Below is a small trained network, with its code and all its weights. Each question gives an input and a class and asks what happens when units are switched off, that is, made to give their printed mean instead of their output.

import numpy as np


def w(rows, s, z=0):
    codes = np.array(rows[::2]) - 128.0
    scale = np.full(codes.shape[1], s)
    scale[-1] = z or s
    return codes * scale


def f(y):
    return np.maximum(y, 0)


def log_softmax(a):
    a = a - a.max(-1, keepdims=True)
    return a - np.log(np.exp(a).sum(-1, keepdims=True))


def net(x, mask):
    res = np.array(x, float).reshape(1, 5) / 4 @ E
    y = f(res @ A[0][:, :-1].T + A[0][:, -1])
    res = res + np.where(mask, y, B[0][:, -1]) @ B[0][:, :-1]
    return log_softmax(res[-1] @ U[:, :-1].T + U[:, -1])


A, B = {}, {}
E = w([
[83,139,134,164,98,248,104,88],'x0',
[123,142,116,157,125,142,164,146],'x1',
[223,57,141,122,128,167,114,172],'x2',
[137,66,205,133,76,104,171,59],'x3',
[127,138,115,147,128,142,158,143],'x4',
],0.015)
A[0] = w([
[180,119,74,79,187,114,121,176,143],'n1',
[115,181,121,150,95,109,128,62,130],'n2',
[84,113,153,117,132,119,102,71,107],'n3',
[167,121,172,170,128,104,140,100,171],'n4',
[128,59,175,119,112,110,194,111,2],'n5',
[107,206,97,138,178,155,59,154,27],'n6',
[104,164,135,74,80,138,179,53,115],'n7',
[76,174,124,144,190,71,128,102,67],'n8',
[138,118,164,145,107,167,150,89,66],'n9',
[162,53,159,160,134,188,104,167,125],'n10',
[97,142,152,157,71,114,125,80,105],'n11',
[132,129,126,83,140,2,196,139,114],'n12',
[156,112,100,109,149,123,128,205,138],'n13',
[128,200,89,106,173,167,83,136,221],'n14',
],0.012,0.0093)
B[0] = w([
[123,68,143,187,222,79,113,145,240],'n1',
[92,111,145,137,135,77,115,127,187],'n2',
[126,129,97,153,142,143,149,144,173],'n3',
[106,105,102,128,93,126,127,94,198],'n4',
[194,191,168,67,107,144,130,134,184],'n5',
[74,138,101,126,64,168,144,12,191],'n6',
[113,111,136,174,131,110,89,154,196],'n7',
[197,157,159,89,121,131,142,87,180],'n8',
[100,38,105,174,113,130,114,145,180],'n9',
[144,172,119,29,88,160,141,96,243],'n10',
[102,87,122,193,151,136,79,186,189],'n11',
[111,188,136,86,58,183,189,84,250],'n12',
[141,107,116,135,180,68,91,166,218],'n13',
[151,205,120,72,104,149,110,151,241],'n14',
],0.011,0.014)
U = w([
[255,234,150,45,126,158,118,144,255],'0',
[125,127,109,95,75,168,143,21,181],'1',
[152,48,128,172,224,106,77,234,14],'2',
],0.0088,0.00094)

Each question gives the input, the list of numbers given to net, and the class t.
The units are the neurons (one row each of A and B). Each row of codes is followed by its name. A weight is (code - 128) times the scale printed after its matrix; where a second scale follows, it is the last column's (A, B and U).
mask holds one flag per neuron, in row order. A switched-off neuron (its flag False) gives its mean, the last column of its row in B, instead of its output. The means were averaged over made-up inputs and are rounded, as every weight is.
A unit's drop is (log p(t) with every unit on - log p(t) with that unit switched off) / (log p(t) with every unit on - log p(t) with every unit switched off).
The circuit of an input: a set's keep is (log p(t) with only the set's units on - log p(t) with every unit switched off) / (log p(t) with every unit on - log p(t) with every unit switched off). Starting from the 12 units with the biggest drops (on a tie, the unit counted first), units are removed one at a time, each time the one whose removal leaves the highest keep (on an exact tie, the one counted first), for as long as the keep stays at least 0.8.
circuit, biggest first: the units of the circuit, biggest drop first
top k neurons: the k neurons with the biggest drops, biggest first
drop of u: that unit's drop, to one decimal
input [0,-7,4,0,-5], class 2: top 2 neurons => [n12, n14]
input [-4,4,1,0,0], class 2: top 4 neurons => [n10, n14, n6, n5]
input [-4,0,2,-7,-3], class 2: circuit, biggest first => [n1]
input [2,5,-1,1,7], class 2: top 2 neurons => [n12, n10]
input [-1,0,6,-1,-8], class 2: top 2 neurons => [n12, n1]
input [-8,4,0,1,1], class 1: top 2 neurons => [n12, n14]
input [0,-3,8,-6,-8], class 2: top 2 neurons => [n1, n12]
input [-6,-6,8,-3,-1], class 2: drop of n1 => 1.4
input [-6,6,4,0,3], class 2: drop of n1 => 1.2
input [3,-7,-8,7,-3], class 2: drop of n11 => 0.1
input [-2,-5,4,-4,-4], class 2: drop of n1 => 0.3
